Every row comes from one small tree of marks. Brackets hold a mark, then the marks that hang from it, in the order of their numbers. Every link used is in the known rows. Which tree was each row made from?
Each row is shifted at random along 5 fixed directions that mean nothing.
Known rows
{z700 {z238 {z390 z183} {z785 z451 z826}} z965}: [-2.40 4.25 -2.06 -0.98 1.42 -2.82 1.32 -0.13 -3.53 1.04 -4.73 8.56 -0.46 -0.64 -0.86 -2.18 2.06 1.39 -1.47 0.02 1.53 -0.70 -0.91 1.61 1.12 -1.27 4.05 -2.20 0.25 -5.98 1.64 4.00 3.21 -1.48 2.66 -1.05 0.42 0.02 -2.01 -0.66 0.80]
{z965 {z238 {z785 z451}} z826}: [-0.81 0.61 0.92 1.66 -1.70 -1.06 -0.66 -0.24 -1.32 -0.46 -0.46 5.77 -0.85 0.89 -0.34 -0.35 0.20 0.73 -1.23 -0.35 0.06 0.40 -3.68 0.64 0.37 0.42 2.09 -0.18 -1.32 -3.25 1.60 0.79 -1.27 0.04 -0.02 -1.86 -0.30 0.38 -0.92 1.97 -1.83]
{z183 {z862 {z451 z225 z785} {z700 {z238 z390}}}}: [-0.90 1.35 -2.24 -3.06 4.73 -2.15 0.83 2.68 4.79 0.21 3.93 3.82 1.20 1.15 0.45 -2.80 2.69 0.33 0.54 1.05 3.54 -0.71 -3.95 -0.05 3.87 0.36 1.69 0.05 -0.84 -3.05 -0.34 1.96 1.90 -0.15 3.26 -0.65 -0.51 -0.54 -0.90 -1.42 1.82]
{z225 {z654 {z183 {z862 z700}}} z826}: [-1.19 -1.55 -1.86 -0.78 -2.15 3.43 -1.18 1.59 1.04 -1.27 2.44 -5.49 1.04 -1.11 2.61 1.82 -4.85 -2.06 -1.16 -0.01 -1.60 3.87 -2.16 -1.17 -0.45 2.49 -0.13 -1.19 -0.40 -3.65 0.13 -5.06 -1.58 3.22 -0.09 -1.27 -4.32 -2.66 2.54 1.53 -1.25]
{z390 {z183 z451 z862} {z965 z826}}: [2.38 0.71 -0.04 1.92 1.89 -0.47 1.08 1.39 1.09 0.89 0.81 -0.65 0.26 1.02 2.80 -0.14 1.18 -0.06 0.54 -0.18 -0.45 -1.20 -1.89 -0.67 0.25 -0.20 1.04 -1.82 -1.23 -5.82 -0.90 1.72 1.87 0.04 0.02 -0.66 -0.92 -0.95 -0.98 0.92 1.83]
{z183 {z451 z225 {z700 z238} {z785 z826}} z862}: [-0.51 -1.28 -2.32 2.28 -1.59 1.41 1.33 4.41 0.51 -2.05 4.70 0.88 -1.22 0.49 -2.80 4.92 -5.72 -5.83 -1.36 2.79 -1.23 4.01 -5.54 -0.12 -1.87 0.95 -0.83 -1.89 0.12 -4.23 2.67 -2.85 0.78 1.46 -2.08 1.55 -1.51 -5.90 5.27 -4.35 -3.80]
{z451 {z785 z826} {z862 z183 {z700 z238}}}: [-0.05 -0.45 -4.89 0.64 0.06 0.90 -2.04 2.56 -0.15 -0.44 2.05 2.72 -0.08 0.90 -1.65 -0.28 -1.36 -1.53 -1.10 1.32 2.55 2.40 -3.78 -1.64 3.30 2.59 0.17 -1.59 -0.04 -2.93 0.27 -1.71 0.12 2.25 1.77 -1.71 -3.08 -0.70 2.66 1.78 0.53]
{z390 {z183 {z451 z225} {z862 z654}} {z965 z238}}: [0.11 3.10 1.03 3.53 2.07 -1.23 2.63 1.26 2.00 2.51 -0.12 3.18 -2.05 1.65 4.13 -0.37 0.32 -2.18 -0.76 1.06 -2.05 -1.84 -1.58 1.06 -1.08 -1.41 3.58 -3.56 -1.61 -6.18 1.38 6.14 5.12 -0.41 0.56 0.84 -3.20 -1.47 -2.69 -0.83 4.57]
{z225 {z654 {z238 z785}} z826}: [-1.63 0.73 -1.21 -5.27 0.64 -0.73 -1.48 -2.60 1.43 0.09 1.80 -1.80 1.70 0.49 2.02 -3.46 2.92 2.04 0.64 -1.50 1.56 -1.75 -2.76 0.06 4.11 0.91 1.04 0.37 0.48 -1.52 -2.06 -1.63 -1.62 0.36 2.06 -1.74 -0.55 1.32 -2.30 1.89 -0.20]
{z451 {z225 {z654 z183}} {z700 {z238 z785} z965} z826}: [-1.68 0.12 -3.84 1.39 -1.10 0.03 0.71 1.61 -0.52 -0.34 1.84 1.78 0.58 2.19 -1.37 1.24 -4.01 -2.71 -2.12 2.30 -0.36 0.71 -5.54 0.52 -0.22 -0.07 3.12 -1.59 1.87 -3.96 1.94 -0.74 1.02 2.31 1.61 1.00 -1.35 -5.33 2.87 -4.07 -3.34]
{z965 {z238 {z785 {z451 z225} z826}}}: [-1.10 0.05 -0.63 0.41 -1.42 -1.24 -0.64 0.11 -2.94 -0.63 1.37 5.96 -1.00 0.49 -3.15 0.03 -0.21 -0.23 -0.56 0.77 0.80 0.03 -3.12 0.35 1.54 0.61 0.37 -0.65 -0.55 -1.52 1.31 -1.13 -0.57 -0.07 0.33 -1.44 0.56 -0.76 0.90 0.21 -4.36]
{z390 {z183 {z862 {z451 z700}}} {z965 z238 z826}}: [2.40 1.35 -1.99 2.98 2.10 -2.23 0.15 0.33 1.39 0.52 0.76 2.64 -0.65 -0.19 1.67 -0.50 4.86 1.49 -1.10 -0.48 0.46 -0.80 -1.32 -1.28 2.88 -0.43 5.23 -2.44 -3.45 -4.95 -1.67 1.42 -0.08 -0.34 0.66 -1.62 -3.73 1.16 -1.68 3.66 2.35]
{z862 {z451 {z225 z826}} {z700 {z965 {z390 z183}}}}: [2.46 1.16 -5.86 1.99 1.98 -1.90 -1.11 3.60 -0.99 -1.07 -1.86 3.99 -0.28 -1.87 0.09 -1.23 1.76 2.69 -3.17 0.52 3.87 1.95 -1.92 -2.22 4.09 2.23 5.79 -3.76 -3.33 -4.79 -0.83 -2.78 1.13 3.31 4.17 0.04 -2.64 0.91 1.20 3.48 1.28]
{z654 {z183 {z862 {z700 {z965 z390}} z826}} {z238 z785}}: [-2.48 -0.74 -3.72 0.11 3.14 0.39 -1.59 0.76 4.25 -0.15 3.99 -2.73 1.42 -0.46 0.98 -0.96 1.16 0.83 -0.94 -0.20 2.66 1.24 0.14 -1.11 3.40 1.55 4.31 -0.91 -1.76 -4.90 -1.97 -2.34 -2.92 -0.45 2.49 -4.49 -3.54 1.69 -0.35 1.79 1.88]
{z785 {z451 {z700 z238} {z862 {z654 z183}}} z826}: [-0.54 3.04 -4.13 1.46 -1.51 -0.06 -0.46 -0.06 -0.50 0.44 -2.90 7.00 -0.15 0.81 0.23 -1.51 -4.06 0.48 -0.65 0.82 -0.42 0.65 -1.50 -0.84 2.73 1.45 1.72 -1.77 -0.05 -4.30 2.48 1.11 1.75 1.07 2.08 0.10 -1.80 -0.60 -0.67 0.88 0.74]
{z700 {z238 {z390 z965} z785}}: [-1.77 -1.70 -1.15 -2.13 1.22 0.89 -0.65 -0.56 -0.58 0.55 1.36 -2.16 0.66 -0.78 0.50 0.12 3.38 0.82 -0.06 -1.32 0.66 0.93 -0.79 0.07 1.16 -0.66 1.34 0.98 0.46 -1.78 -1.03 -1.27 -1.49 -0.91 1.10 -3.92 -0.87 1.22 -1.45 -0.50 -2.58]
{z390 z183 {z965 z238}}: [2.00 -3.76 0.89 3.43 -0.87 2.70 -1.76 1.81 -3.82 1.85 1.56 -3.57 -1.08 1.80 1.50 0.76 -0.29 -0.70 0.29 -0.06 -1.67 0.18 -1.72 -1.49 -0.30 0.81 -0.41 -0.35 0.15 -2.07 -0.50 -1.70 -0.55 2.37 1.47 -2.24 -1.01 0.61 0.29 1.24 -2.22]
{z390 z183 {z965 z238 z826}}: [2.41 -1.12 -0.49 4.45 -0.41 -2.24 -0.16 3.55 -6.53 -1.86 2.62 4.53 -2.03 0.46 -6.38 2.46 2.73 -0.86 -1.84 2.20 0.85 0.43 -3.32 -0.38 -0.56 0.70 1.98 -3.65 -1.66 -2.36 -1.78 -2.27 -0.87 1.81 -0.74 0.78 0.93 -2.60 3.88 1.20 -4.09]
{z700 {z965 {z238 z390 {z785 {z451 z225}}} z826}}: [-1.41 -0.57 -1.62 1.20 -0.82 0.09 -0.64 -0.66 -0.44 0.33 0.62 3.19 0.19 -1.03 1.28 0.32 0.83 1.37 -1.41 -1.12 0.34 1.85 -2.86 0.06 1.00 -0.25 2.60 1.59 -0.93 -3.48 1.59 -0.76 -1.73 -0.27 1.72 -3.52 -1.35 0.11 -0.56 0.88 -3.65]
{z654 {z183 {z451 z785 z862}}}: [-0.36 3.39 -3.47 1.49 1.22 -1.20 1.19 -0.53 4.02 -0.20 -0.87 -0.02 -0.26 -0.11 -0.42 1.23 -1.18 -2.16 -1.82 0.95 -0.26 0.27 1.56 0.07 1.25 -0.35 3.55 -4.66 -1.79 -4.52 0.28 1.36 2.10 -2.37 -1.17 0.34 -6.09 -0.68 0.54 0.36 4.43]
{z785 {z451 {z700 z965}} z826}: [1.25 -3.39 -2.98 0.13 -2.54 0.65 -2.09 2.19 -5.09 -1.90 2.54 2.72 1.33 -0.09 -3.93 0.74 -2.70 1.11 1.05 0.70 1.49 2.02 -3.72 -2.24 2.84 2.39 -4.12 1.41 1.00 0.09 0.52 -6.73 -2.21 2.77 1.32 -0.78 3.99 -2.33 3.81 -0.26 -8.72]
{z862 z183 {z451 z225 z785} {z700 {z238 z390}}}: [-2.46 3.14 -4.33 -0.41 4.61 -3.28 0.78 1.74 3.84 -0.21 0.21 4.96 -0.64 -2.10 1.68 -1.72 3.35 -0.47 -2.75 0.45 3.01 1.16 -2.37 0.14 3.75 -0.30 5.32 -4.92 -2.68 -3.16 0.31 3.32 2.99 -0.33 2.57 -0.30 -6.63 0.38 -1.57 0.59 4.91]
{z862 z183 z451 z700 z826}: [-4.66 1.98 2.62 -0.24 5.42 -4.45 2.27 4.72 4.98 -0.75 5.42 5.70 1.31 0.81 2.71 -3.53 1.40 -0.92 0.52 1.32 3.00 -1.46 -5.30 1.60 -0.26 -0.64 -0.48 -1.90 -0.16 0.48 0.55 6.57 3.79 1.40 1.84 2.57 0.84 -4.08 -1.95 -2.85 3.77]
{z700 {z238 {z785 z826}}}: [-3.56 -0.28 1.59 -2.33 0.28 -1.45 0.68 0.58 -0.78 0.08 2.82 3.70 0.23 1.66 -2.21 -1.33 0.65 -1.04 1.20 0.54 0.37 -1.25 -3.44 1.59 -0.39 -0.53 -1.40 1.76 2.49 -0.30 0.47 1.77 -0.62 -0.47 0.44 -1.34 3.25 -2.14 -0.27 -3.56 -3.10]
{z654 {z183 {z451 z785} {z862 {z700 z965} z826}}}: [1.39 2.06 -4.95 0.44 3.10 -2.66 0.34 4.09 1.89 -2.69 1.83 3.13 0.06 -1.40 -3.40 1.29 0.52 -1.44 -2.67 2.38 3.78 1.91 -0.38 -0.99 2.96 1.68 3.92 -5.98 -3.65 -6.41 -1.58 -2.37 1.00 0.12 -0.35 0.38 -3.69 -1.39 3.92 1.74 3.11]
{z183 {z862 z654 z826}}: [-2.30 -2.44 0.50 -1.95 2.01 1.47 0.00 2.18 5.13 0.24 5.96 -1.10 1.46 0.49 3.63 -1.05 -1.00 -0.88 2.04 -0.33 -0.03 1.02 -3.44 0.06 0.05 0.77 -3.21 2.67 0.97 -0.21 -0.26 0.26 -1.38 1.14 0.61 -2.11 0.22 -1.90 -0.34 -1.20 -0.55]
{z654 {z183 z451} {z238 z390 {z785 z826}}}: [-2.57 -2.11 1.26 -2.39 2.86 0.96 -0.86 2.71 -0.43 0.68 5.85 -0.41 2.41 5.09 -1.59 -3.15 -3.10 0.85 2.80 1.30 2.56 -1.84 -3.01 0.68 2.08 1.79 -3.46 1.68 2.88 -3.68 0.26 -1.22 0.22 0.54 4.34 -2.38 4.68 -1.02 -0.07 -3.53 -5.43]
{z183 {z451 z700 {z785 z826} z862}}: [-0.94 3.67 -0.58 -0.52 2.21 -1.79 1.78 -2.55 6.91 2.00 2.46 2.41 1.77 4.24 3.87 -3.05 0.11 0.08 2.17 -0.02 0.65 -3.72 -3.74 0.79 2.84 -1.56 -0.12 1.51 0.99 -1.55 1.20 5.76 3.55 -2.13 0.89 0.72 0.20 -1.73 -3.92 -2.29 3.05]
{z965 {z238 z785} {z390 {z183 z451 z862}}}: [-1.47 -0.07 1.02 4.51 0.46 1.39 0.71 2.29 0.84 1.44 -1.14 2.36 -1.28 3.41 2.23 0.81 -1.87 -0.95 -1.64 0.28 -1.31 1.72 -2.61 1.39 -1.87 0.17 3.55 -0.59 -1.27 -5.33 1.98 1.99 1.26 0.18 0.61 -2.62 -1.81 -0.41 -1.00 0.43 0.30]
{z451 z700 z785 {z862 z183 z654 z826}}: [-3.14 2.87 -2.23 3.68 0.70 -0.89 1.73 1.54 4.23 -0.31 2.08 4.32 -0.88 1.51 1.32 1.05 -2.23 -4.00 -2.19 1.90 0.25 1.28 -5.13 1.45 -1.22 -0.79 1.43 -3.98 0.23 -1.58 2.67 5.16 4.06 0.70 -0.81 3.16 -4.63 -4.97 0.24 -1.60 4.12]
{z654 {z238 {z785 {z451 z225 {z862 z183}} z826}}}: [-4.54 2.14 -2.55 0.75 -0.67 0.95 -0.18 -4.32 3.55 1.35 -0.16 -2.17 -0.21 -2.39 4.03 -0.16 -1.32 -1.10 -0.60 -1.79 -1.85 0.41 0.41 0.00 1.09 -0.83 2.43 -1.40 -0.15 -2.87 1.99 2.07 0.12 -2.64 0.18 -2.48 -6.09 1.18 -3.48 0.30 2.59]
{z183 {z451 {z225 z826}} z862}: [-1.05 -0.24 -0.89 -2.76 2.16 -0.09 1.57 0.90 6.63 -0.38 6.20 -2.43 1.65 0.36 2.21 0.24 -0.77 -1.97 1.74 0.17 -0.14 0.28 -3.39 -0.15 0.87 -0.42 -1.39 1.62 -0.02 -1.75 -0.20 -0.60 0.08 -0.89 -0.72 -0.61 -1.05 -3.09 0.45 -2.70 -1.20]
{z700 {z965 {z238 z785}}}: [-2.08 -0.23 2.23 -0.06 0.08 -0.47 0.10 -0.52 1.02 2.23 0.56 2.02 0.30 1.97 2.74 -1.97 1.29 0.50 0.32 -0.70 -0.01 -1.35 -1.51 0.97 0.08 -1.12 0.96 2.88 0.98 -1.73 1.52 3.12 0.21 -0.46 2.04 -2.34 1.04 0.55 -2.44 -1.00 -0.20]
{z183 {z451 z700 z785 z826} {z862 z654}}: [0.98 0.28 -3.99 0.97 0.92 1.74 0.14 1.17 5.50 -0.53 1.50 -1.55 0.37 0.80 4.22 1.32 -3.09 -1.69 -0.91 0.14 -0.16 2.72 -3.10 -0.75 1.60 0.75 1.17 -2.14 -1.27 -5.22 1.15 -0.68 1.38 0.99 -1.03 -0.43 -4.67 -1.07 -0.10 0.68 2.33]
{z225 {z654 {z183 z451}} z826}: [-0.85 2.11 -0.63 -3.13 0.87 -1.94 0.75 0.74 1.16 -0.91 1.46 1.47 1.41 1.48 0.10 -1.75 -0.90 -0.31 0.01 0.83 0.57 -1.13 -2.74 0.76 1.74 0.86 0.33 -2.10 0.03 -2.77 -0.91 -0.62 1.14 1.05 0.75 1.24 -0.47 -2.86 0.74 -0.24 -0.32]
{z225 {z654 {z183 z451} z238} z826}: [-4.93 0.78 0.47 -2.80 0.94 -1.57 1.27 -0.40 3.80 -1.23 6.52 -2.77 1.56 0.40 0.17 -0.28 -0.73 -2.32 0.66 0.55 -1.31 -0.46 -3.30 1.43 0.11 -0.19 -0.13 -0.88 1.00 -0.59 -1.18 -0.75 -1.14 -0.35 -0.47 0.75 -1.38 -4.32 0.16 -3.14 -1.54]
{z700 {z238 {z390 {z183 z451 z862}} z785} z965}: [-1.83 -2.55 -1.54 -2.65 2.22 0.59 0.14 3.92 -0.57 -0.09 2.20 -0.10 1.40 0.60 -1.89 0.24 1.55 -0.28 -0.08 0.33 1.73 2.15 -2.66 0.20 0.56 0.20 0.13 1.16 1.37 -4.52 -0.31 -2.15 -0.39 -0.01 1.85 -3.60 1.32 -1.24 1.63 -2.45 -4.19]

Write each row's tree
[-1.51 1.26 -3.09 -1.20 -0.62 -0.51 -0.04 -0.83 1.39 -0.54 0.79 0.33 1.26 -0.85 -0.13 -0.18 0.15 -0.07 -0.61 -0.14 1.65 0.22 -3.08 -0.62 1.82 0.00 0.92 -0.96 0.05 -2.73 1.14 -0.88 1.43 -0.49 0.64 -0.77 -1.50 -1.66 -0.34 -0.19 -1.13] => {z238 {z785 {z451 {z225 z826} {z862 {z700 z965}}}}}
[-3.21 1.07 -2.07 0.21 0.94 -0.81 0.31 -0.41 2.13 -0.18 3.27 0.48 0.92 1.81 -1.30 -0.65 -1.00 -1.38 0.02 1.10 1.12 -0.93 -3.70 0.47 1.30 -0.52 1.01 -1.36 1.31 -1.50 1.27 1.28 1.37 -0.89 0.98 0.71 -1.00 -2.05 -0.70 -2.59 -0.75] => {z654 {z238 {z785 {z451 z225 z700 z826 {z862 z183}}}}}
[0.74 1.88 -2.93 1.93 2.32 -0.05 1.74 0.82 -0.41 -0.77 -0.68 -1.51 -0.46 -2.92 0.14 3.14 2.11 -0.37 -2.01 0.03 0.10 2.28 1.83 -0.03 -0.60 -1.08 3.69 -4.45 -2.83 -4.87 -0.85 -0.62 2.56 -1.65 -1.41 -0.18 -3.99 -0.84 0.24 1.08 1.14] => {z238 {z390 {z183 z451 z862} z965}}
[-4.78 1.18 -1.19 -2.45 0.66 -0.18 0.31 -3.03 1.76 -0.31 3.98 -4.57 1.36 -1.35 1.95 -0.02 1.36 -0.44 -0.52 -1.09 -0.67 -0.03 -1.38 1.15 0.82 -0.74 2.21 -1.66 0.25 -2.38 -1.26 -1.12 -1.05 -1.08 0.45 -1.56 -3.77 -1.90 -1.78 -0.50 -1.22] => {z225 {z654 z183 {z238 {z390 z965} z785}} z826}
[0.02 -1.68 -2.64 0.53 1.46 2.24 -0.40 2.10 -0.32 -0.16 2.48 -1.28 0.85 0.50 0.36 0.80 -1.58 0.19 0.32 0.10 0.92 2.30 -2.63 -0.70 1.09 0.86 -1.26 -0.38 0.19 -2.73 0.47 -2.30 0.66 0.86 1.50 -1.67 -1.11 -1.46 1.09 0.00 -3.28] => {z238 {z390 {z183 {z862 {z451 z700 {z785 z826}}}}}}
[-3.25 -3.29 -1.50 1.49 -1.12 2.69 -0.39 1.55 3.64 -0.90 5.61 -4.01 2.05 -0.01 1.64 2.29 -4.10 -2.76 1.00 -0.06 -1.64 3.27 -4.88 -1.17 -0.77 0.23 -3.66 1.30 1.43 1.83 1.64 -2.20 -1.03 1.00 -1.00 -0.65 -2.27 -4.44 1.40 -2.33 -3.71] => {z785 {z451 z700 {z862 z183 z826}}}
[0.56 0.59 -3.56 2.96 2.00 0.42 0.31 0.07 2.78 1.65 -0.43 0.44 0.05 2.69 1.64 -0.43 -0.22 0.18 -0.42 0.06 0.06 -0.15 -2.62 -0.08 1.85 0.17 2.54 -0.91 -0.63 -2.50 -0.23 0.91 1.36 -0.44 1.82 -1.50 -2.68 -0.45 -0.56 0.33 1.06] => {z965 {z390 {z183 {z451 z225 z785 z862}}}}
[-3.68 -1.56 0.85 4.20 -0.11 0.04 -0.01 -2.18 4.41 0.81 4.60 2.03 -0.04 1.13 3.43 0.49 1.44 0.91 -0.12 -1.78 -2.39 1.65 -3.93 1.17 -0.68 -0.96 2.91 4.83 -1.19 1.57 -0.05 1.26 -5.34 -0.79 0.01 -4.47 -1.64 -0.79 -2.28 0.39 -2.83] => {z965 z238 z390 z826}
[-2.73 -0.07 -2.46 0.47 3.17 -0.76 0.21 2.69 4.53 -0.69 7.34 -1.49 0.77 1.26 -1.40 -0.32 -2.16 -2.68 0.07 2.29 1.32 0.03 -2.72 -0.34 1.79 0.98 1.49 -2.28 -0.05 -3.43 -0.20 -0.32 -0.10 0.25 1.98 0.19 -2.90 -2.35 1.44 -2.78 0.95] => {z654 {z183 {z862 {z451 z225 z785 z826} z700}} z238}
[-1.15 -3.65 -3.70 0.60 1.34 0.53 -2.09 5.62 -0.17 -2.45 4.08 1.67 0.96 -1.68 -0.13 0.22 0.31 1.71 -2.15 0.40 3.35 4.94 -3.93 -1.46 2.38 2.81 1.15 -1.03 -1.31 -3.05 -0.03 -5.16 -1.40 4.39 2.74 -2.69 -1.02 -0.51 1.63 1.45 -4.27] => {z862 {z451 z826} z654 {z700 {z965 {z238 z390 z785}}}}
[-2.14 -1.25 3.20 0.02 0.56 1.31 0.48 0.12 0.87 2.22 3.00 0.19 1.62 4.98 3.61 -2.20 -0.67 0.74 1.98 -0.35 -0.18 -1.88 -5.66 1.17 -0.93 -1.19 -1.07 4.39 3.08 -1.26 1.84 3.63 0.93 1.01 2.85 -1.17 3.98 -1.95 -3.50 -3.85 -3.05] => {z451 {z700 {z238 {z390 {z965 z826}} z785}}}
[4.62 -1.53 -2.21 1.25 2.35 -2.13 -1.12 2.60 -2.80 -0.51 2.51 1.53 -0.07 2.32 -3.62 -0.39 5.05 1.67 -0.08 1.31 2.78 -1.50 -2.12 -1.96 4.60 0.91 1.98 -2.58 -2.16 -2.22 -3.53 -3.31 0.01 1.02 1.04 -0.77 0.90 0.70 1.33 2.22 -2.65] => {z390 {z183 {z451 z700}} {z965 z238}}
[0.12 -0.38 0.89 -1.99 3.52 0.50 -1.28 -0.21 -1.86 2.85 1.04 -1.11 1.37 4.23 1.55 -4.78 2.82 3.30 2.12 -0.45 3.04 -4.08 -1.66 0.18 3.20 0.28 0.06 0.82 1.76 -3.49 -1.04 1.86 1.94 0.00 5.38 -2.17 3.31 2.95 -3.97 -0.02 -0.41] => {z654 {z238 {z390 z183 z965} z785}}
[-1.77 1.56 -3.70 0.91 -1.07 0.68 -0.02 -0.94 0.96 -0.89 -2.30 -0.53 0.37 -1.66 0.55 1.68 -1.91 -1.30 -1.91 -0.52 -0.13 2.19 -0.70 -0.18 0.10 -0.28 1.67 -3.59 -0.53 -3.59 1.89 -0.20 1.67 -1.04 -1.60 -0.91 -5.08 -0.79 -0.06 1.29 1.01] => {z238 {z785 {z451 z826 {z862 z183}}}}
[-0.24 -0.19 0.35 1.16 0.39 0.94 -0.04 3.93 -0.38 -0.49 1.60 3.45 0.53 1.24 0.28 0.14 -1.17 0.39 -1.25 1.11 2.34 2.36 -3.07 0.07 -0.75 1.39 1.60 1.13 -0.96 -5.47 1.74 -0.19 0.92 2.04 1.84 -1.29 1.62 -1.25 0.97 0.53 -0.94] => {z183 {z862 {z700 {z965 {z238 z390 z785} z826}}}}
[0.92 3.88 -2.46 -0.74 0.23 -2.09 1.49 0.24 0.81 -1.15 -1.96 2.94 -0.64 -1.21 0.52 0.36 -0.53 -0.83 -2.18 0.75 0.22 0.15 -1.53 0.47 1.00 0.20 3.48 -4.22 -2.07 -4.04 0.39 0.11 2.87 0.27 -0.50 2.60 -2.70 -1.60 0.64 0.43 1.97] => {z183 {z451 {z225 z654 z826}}}
[-2.92 -2.20 -1.84 -2.94 1.87 0.36 -0.11 0.97 1.41 -0.43 4.55 -0.10 3.87 2.23 -1.80 -0.94 1.22 1.55 1.78 -0.04 3.33 0.47 -4.46 0.09 2.57 -0.34 -3.38 2.77 2.26 0.22 0.54 -1.96 0.73 -0.96 1.99 -2.58 2.71 -2.90 -0.01 -2.52 -7.06] => {z238 z390 {z785 {z451 {z700 z965} {z862 z183}}}}
[-1.78 1.59 -2.18 -2.43 0.85 -1.17 -0.30 1.25 -2.18 -1.81 2.41 1.58 0.71 0.37 -3.27 -0.73 -0.50 0.10 -1.27 1.54 1.73 0.59 -2.12 0.79 1.70 1.57 2.03 -2.86 -0.11 -2.87 -1.31 -2.96 -0.29 1.51 2.01 1.30 -0.51 -2.16 2.12 0.15 -2.17] => {z225 {z654 z183 {z238 z390}} z826}
[-1.22 -0.83 -0.30 0.21 0.51 1.43 0.20 2.85 2.84 -0.85 2.79 -0.33 0.33 -0.55 1.60 0.65 -1.61 -0.98 -0.31 0.74 0.37 2.60 -1.48 -0.37 -0.69 1.47 -0.57 0.05 -0.70 -1.89 0.53 -0.76 0.43 1.76 -0.12 -0.67 -0.69 -1.61 0.43 0.09 0.77] => {z183 {z862 z654 z700}}
[0.08 4.24 -2.59 2.60 0.47 -1.52 1.81 1.43 1.44 -0.43 0.21 4.67 -0.55 0.81 -2.33 0.46 -1.35 -1.58 -2.01 2.87 1.61 -0.49 -1.94 0.25 -0.48 0.03 3.73 -2.60 -0.90 -2.32 1.66 2.89 4.49 0.38 0.81 3.69 -1.03 -3.18 1.19 -1.46 3.01] => {z451 z225 {z862 z700}}
[-3.76 3.08 0.31 2.11 2.58 -2.56 1.67 2.49 2.96 -1.16 3.08 5.18 -0.50 -0.43 1.28 -1.10 -1.07 -1.36 -1.49 1.95 1.18 -0.04 -2.49 1.56 -1.39 0.28 2.29 -3.99 -1.18 -1.57 0.36 4.35 2.50 1.49 0.36 2.17 -1.28 -3.65 -0.99 -1.06 4.28] => {z862 {z654 z183} z700 z826}
[-0.32 1.55 -5.42 1.49 -2.21 -0.65 0.19 -2.39 0.50 -2.55 0.12 -0.56 -0.72 -4.56 -1.19 3.72 -0.56 -1.32 -2.44 -0.22 -1.04 3.00 -1.25 -1.35 1.28 -0.59 3.18 -3.76 -2.52 -0.17 0.47 -3.83 -0.91 -0.80 -2.62 1.27 -5.65 -2.03 1.41 0.99 -1.74] => {z785 {z451 {z225 z826} z700}}
